Here is a tiny trained network, its code and every weight. The questions are about switching its units off for an input and a class, where a switched-off unit gives its printed mean instead of its output.

import numpy as np


def w(rows, s, z=0):
    codes = np.array(rows[::2]) - 128.0
    scale = np.full(codes.shape[1], s)
    scale[-1] = z or s
    return codes * scale


def norm(h):
    return h / np.sqrt((h * h).mean(-1, keepdims=True) + 1e-5)


def f(y):
    return np.maximum(y, 0)


def log_softmax(a):
    a = a - a.max(-1, keepdims=True)
    return a - np.log(np.exp(a).sum(-1, keepdims=True))


def net(x, mask):
    res = np.array(x, float).reshape(1, 7) / 4 @ E
    u = 0
    for l in range(2):
        y = f(norm(res) @ A[l][:, :-1].T + A[l][:, -1])
        res = res + np.where(mask[u : u + 4], y, B[l][:, -1]) @ B[l][:, :-1]
        u += 4
    return log_softmax(norm(res)[-1] @ U[:, :-1].T + U[:, -1])


A, B = {}, {}
E = w([
[119,86,96,186,117,117,119,38,69,153,2,103],'x0',
[97,65,47,94,61,102,157,161,96,75,128,117],'x1',
[195,114,186,179,76,148,203,152,97,89,81,150],'x2',
[151,139,139,90,108,127,126,83,126,115,124,114],'x3',
[133,85,141,150,71,228,103,125,154,163,140,124],'x4',
[123,112,124,188,120,125,190,91,52,200,231,78],'x5',
[183,116,105,93,154,130,129,179,73,194,97,109],'x6',
],0.0077)
A[0] = w([
[152,194,230,144,166,123,109,118,124,177,127,151,43],'L0N1',
[56,123,167,173,73,83,136,70,190,59,187,181,3],'L0N2',
[140,205,127,130,170,3,146,120,80,87,135,167,4],'L0N3',
[205,105,225,175,92,126,203,170,100,74,92,143,22],'L0N4',
],0.0076,0.0037)
B[0] = w([
[187,114,25,167,98,107,167,116,195,56,124,138,218],'L0N1',
[166,105,153,119,154,99,148,108,79,184,58,175,218],'L0N2',
[109,133,210,136,143,245,139,164,102,101,107,85,206],'L0N3',
[66,123,134,80,163,83,39,82,149,148,171,76,255],'L0N4',
],0.012,0.0056)
A[1] = w([
[137,107,141,141,2,191,89,136,186,193,140,145,2],'L1N1',
[114,161,185,128,92,113,145,109,131,88,176,177,247],'L1N2',
[79,92,103,79,26,88,181,186,93,81,135,116,29],'L1N3',
[223,155,129,80,101,83,123,211,123,169,139,99,168],'L1N4',
],0.0091,0.0032)
B[1] = w([
[85,192,213,52,207,129,217,177,112,35,106,66,225],'L1N1',
[91,83,5,98,54,133,127,236,54,210,165,161,253],'L1N2',
[222,183,71,215,171,157,153,63,254,86,156,122,211],'L1N3',
[107,105,172,127,19,131,112,99,91,214,111,217,239],'L1N4',
],0.0087,0.004)
U = w([
[209,146,76,182,138,139,165,119,221,92,136,123,98],'0',
[96,143,208,98,182,193,186,186,89,76,111,74,51],'1',
[51,88,123,84,143,68,5,110,150,154,185,95,79],'2',
[120,96,123,142,90,149,102,143,108,150,117,164,254],'3',
[156,74,153,124,98,114,147,126,73,193,67,243,29],'4',
[111,135,121,147,103,111,121,155,130,123,125,122,215],'5',
],0.011,0.0055)

Each question gives the input, the list of numbers given to net, and the class t.
The units are the neurons (one row each of A and B). Each row of codes is followed by its name. A weight is (code - 128) times the scale printed after its matrix; where a second scale follows, it is the last column's (A, B and U).
mask holds one flag per neuron, layer by layer. A switched-off neuron (its flag False) gives its mean, the last column of its row in B, instead of its output. The means were averaged over made-up inputs and are rounded, as every weight is.
A unit's drop is (log p(t) with every unit on - log p(t) with that unit switched off) / (log p(t) with every unit on - log p(t) with every unit switched off).
The circuit of an input: a set's keep is (log p(t) with only the set's units on - log p(t) with every unit switched off) / (log p(t) with every unit on - log p(t) with every unit switched off). Starting from all 8 units, units are removed one at a time, each time the one whose removal leaves the highest keep (on an exact tie, the one counted first), for as long as the keep stays at least 0.8.
circuit, biggest first: the units of the circuit, biggest drop first
k most important neurons: the k neurons with the biggest drops, biggest first
top k neurons in layer l: the k neurons of layer l with the biggest drops, biggest first
input [-6,-5,-4,2,2,7,8], class 4: circuit, biggest first -> [L1N4; L0N4]
input [-4,-3,-6,7,-5,7,-1], class 5: top 3 neurons in layer 0 -> [L0N4; L0N3; L0N1]
input [-6,-3,-1,-8,3,3,-8], class 4: top 2 neurons in layer 0 -> [L0N2; L0N4]
input [-8,-3,-4,6,2,-1,1], class 3: circuit, biggest first -> [L0N4; L1N4]
input [-5,5,0,-2,7,-4,3], class 1: 2 most important neurons -> [L1N1; L0N1]
input [-4,4,-3,5,-7,-7,8], class 4: 2 most important neurons -> [L1N4; L0N4]
input [-1,5,0,-4,-5,-6,-7], class 4: circuit, biggest first -> [L0N2]
input [5,4,8,8,7,0,0], class 2: top 3 neurons in layer 0 -> [L0N4; L0N3; L0N1]
input [-8,8,-4,8,6,-3,-4], class 0: 2 most important neurons -> [L1N3; L0N4]
input [-7,7,5,2,-1,3,-8], class 4: 4 most important neurons -> [L0N2; L1N2; L0N1; L0N3]
input [2,-7,-7,-6,-1,0,1], class 0: top 2 neurons in layer 0 -> [L0N1; L0N4]
input [-5,-6,-2,3,-6,-2,-6], class 0: 4 most important neurons -> [L0N1; L1N4; L1N1; L0N4]
input [-1,-1,-1,-7,0,-2,4], class 4: 2 most important neurons -> [L0N4; L1N4]
input [-4,3,8,4,-1,-2,-4], class 2: most important neuron -> [L0N4]
input [3,8,-8,3,4,4,2], class 0: 2 most important neurons -> [L1N3; L0N4]
input [1,6,-2,0,-4,-6,1], class 0: 2 most important neurons -> [L1N3; L0N4]
input [8,-8,-3,5,7,1,2], class 0: 3 most important neurons -> [L0N1; L0N3; L0N4]
input [4,8,-4,-5,-8,-5,3], class 0: circuit, biggest first -> [L1N3; L0N4]
input [-4,-1,-1,2,7,7,-3], class 1: 2 most important neurons -> [L1N1; L0N4]
input [1,-6,3,5,8,5,-4], class 1: 2 most important neurons -> [L1N1; L1N3]
input [-5,3,-2,2,-7,0,8], class 4: most important neuron -> [L1N4]
input [3,6,-3,1,-6,-7,-8], class 4: 3 most important neurons -> [L0N2; L0N4; L0N1]
input [3,-8,-8,-5,-2,7,-6], class 0: top 2 neurons in layer 1 -> [L1N4; L1N2]
input [0,-3,-7,-2,3,3,-8], class 4: circuit, biggest first -> [L0N2; L0N4]
input [-5,6,-6,1,-8,4,0], class 1: top 2 neurons in layer 0 -> [L0N3; L0N1]
input [4,6,-3,-2,0,4,-5], class 0: top 3 neurons in layer 1 -> [L1N3; L1N4; L1N2]
input [7,-5,-4,0,-8,5,-4], class 1: circuit, biggest first -> [L0N3]
